455 -410 19 27 -16 -7 56 32 -22 519 -40
-1 1 1 -1 -2 -1 -2 -1 2 -3 2
20 -28 457 27 -238 -352 -62 9 -11 372 -50
:
-40 455 -410 19 27 -16 -7 56 32 -22 519
2 -1 1 1 -1 -2 -1 -2 -1 2 -3
-50 20 -28 457 27 -238 -352 -62 9 -11 372

-431 656
428 -630
436 -627
-636 -452
-422 627
-423 663
:
656 -431
-630 428
-627 436
-452 -636
627 -422
663 -423

-238 -298 -335
415 -108 -440
-374 7 59
-450 2 75
375 488 562
279 -30 -190
:
-335 -238 -298
-440 415 -108
59 -374 7
75 -450 2
562 375 488
-190 279 -30

-324 96 44 -214 117 29 306 -530
-16 -174 233 -85 74 79 258 -97
:
-530 -324 96 44 -214 117 29 306
-97 -16 -174 233 -85 74 79 258

357 -38 317 -330 43 -187 282 -320 -65 -144 97 228 260
382 245 -187 441 -43 4 428 -145 -57 -248 -6 -188 -115
133 48 -248 -520 -191 134 -51 138 143 61 -150 -586 -146
544 -258 -133 -65 -140 -49 192 33 142 294 -162 -123 8
266 511 420 -237 118 -126 -56 52 -44 6 114 506 90
191 125 3 -98 92 5 586 -489 176 -83 45 -301 372
394 464 -175 269 -263 126 291 59 -25 -219 139 -249 351
:
260 357 -38 317 -330 43 -187 282 -320 -65 -144 97 228
-115 382 245 -187 441 -43 4 428 -145 -57 -248 -6 -188
-146 133 48 -248 -520 -191 134 -51 138 143 61 -150 -586
8 544 -258 -133 -65 -140 -49 192 33 142 294 -162 -123
90 266 511 420 -237 118 -126 -56 52 -44 6 114 506
372 191 125 3 -98 92 5 586 -489 176 -83 45 -301
351 394 464 -175 269 -263 126 291 59 -25 -219 139 -249

-42 -174 -196 -4 44 -516 28 199
-7 108 -19 157 102 443 -393 394
24 -51 5 143 97 432 -356 474
25 -207 345 -146 91 -325 -426 -2
:
199 -42 -174 -196 -4 44 -516 28
394 -7 108 -19 157 102 443 -393
474 24 -51 5 143 97 432 -356
-2 25 -207 345 -146 91 -325 -426

155 -320 225 -411 131 -161 -468 -456
272 92 428 -476 185 -207 -158 -152
2 -289 220 -250 -248 -187 -125 26
401 38 10 -8 369 -434 237 -294
-303 -331 -111 -386 160 437 138 -408
-165 427 100 275 -485 93 -256 -423
-391 -450 -379 -116 -143 101 -29 67
227 -213 -239 89 -87 -240 432 131
258 295 -200 454 264 -462 -458 339
-372 -143 38 -370 371 283 247 -280
191 346 -296 259 -444 -475 -1 147
:
-456 155 -320 225 -411 131 -161 -468
-152 272 92 428 -476 185 -207 -158
26 2 -289 220 -250 -248 -187 -125
-294 401 38 10 -8 369 -434 237
-408 -303 -331 -111 -386 160 437 138
-423 -165 427 100 275 -485 93 -256
67 -391 -450 -379 -116 -143 101 -29
131 227 -213 -239 89 -87 -240 432
339 258 295 -200 454 264 -462 -458
-280 -372 -143 38 -370 371 283 247
147 191 346 -296 259 -444 -475 -1

-518 604 -54 212 361 308 -467 591 83
-315 326 135 -646 27 281 -575 19 236
:
83 -518 604 -54 212 361 308 -467 591
236 -315 326 135 -646 27 281 -575 19
---
-191 89 177 -138
-360 222 -502 -252
-191 60 166 -204
-340 115 72 115
-185 -201 -41 103
-217 -229 -75 51
130 -55 -352 26
:
130 -217 -185 -340 -191 -360 -191
-55 -229 -201 115 60 222 89
-352 -75 -41 72 166 -502 177
26 51 103 115 -204 -252 -138

511 241 311 335 -443
195 120 81 78 477
-187 267 91 138 -190
-301 -445 -309 -330 -173
-324 -144 240 148 23
334 -62 71 64 -176
212 -165 -413 -397 -10
212 -194 -106 -129 -28
:
212 212 334 -324 -301 -187 195 511
-194 -165 -62 -144 -445 267 120 241
-106 -413 71 240 -309 91 81 311
-129 -397 64 148 -330 138 78 335
-28 -10 -176 23 -173 -190 477 -443

-258 -188 524 461 -59 519 -462 200 398 216 523 -299 -296 -210
434 -1 464 378 -111 420 -539 -175 -294 367 518 368 378 212
249 -103 -507 -507 -145 -510 20 -487 158 -265 -383 216 325 406
-263 393 -301 -258 412 -314 570 311 -252 -162 -443 -188 -265 -319
208 -33 411 438 -217 397 229 517 -432 464 275 203 128 -58
-1 488 221 88 504 195 -89 -55 -298 16 -132 -8 -110 -341
:
-1 208 -263 249 434 -258
488 -33 393 -103 -1 -188
221 411 -301 -507 464 524
88 438 -258 -507 378 461
504 -217 412 -145 -111 -59
195 397 -314 -510 420 519
-89 229 570 20 -539 -462
-55 517 311 -487 -175 200
-298 -432 -252 158 -294 398
16 464 -162 -265 367 216
-132 275 -443 -383 518 523
-8 203 -188 216 368 -299
-110 128 -265 325 378 -296
-341 -58 -319 406 212 -210

-457 482 -248
-432 445 -209
-440 462 -233
-439 454 -216
-556 578 -282
-207 209 -94
-502 517 -247
-162 171 -90
-316 339 -180
-444 467 -238
:
-444 -316 -162 -502 -207 -556 -439 -440 -432 -457
467 339 171 517 209 578 454 462 445 482
-238 -180 -90 -247 -94 -282 -216 -233 -209 -248

-335 -22
-594 249
-589 -213
-422 -59
-516 172
-245 27
:
-245 -516 -422 -589 -594 -335
27 172 -59 -213 249 -22

22 -196 -12 -154 -115 39 245 -36 -426 167 163 -381 -93 -69
-86 44 170 196 44 -181 208 -18 -257 359 -140 107 -41 82
37 60 531 257 -118 53 -46 69 223 -98 182 -272 -23 -574
:
37 -86 22
60 44 -196
531 170 -12
257 196 -154
-118 44 -115
53 -181 39
-46 208 245
69 -18 -36
223 -257 -426
-98 359 167
182 -140 163
-272 107 -381
-23 -41 -93
-574 82 -69
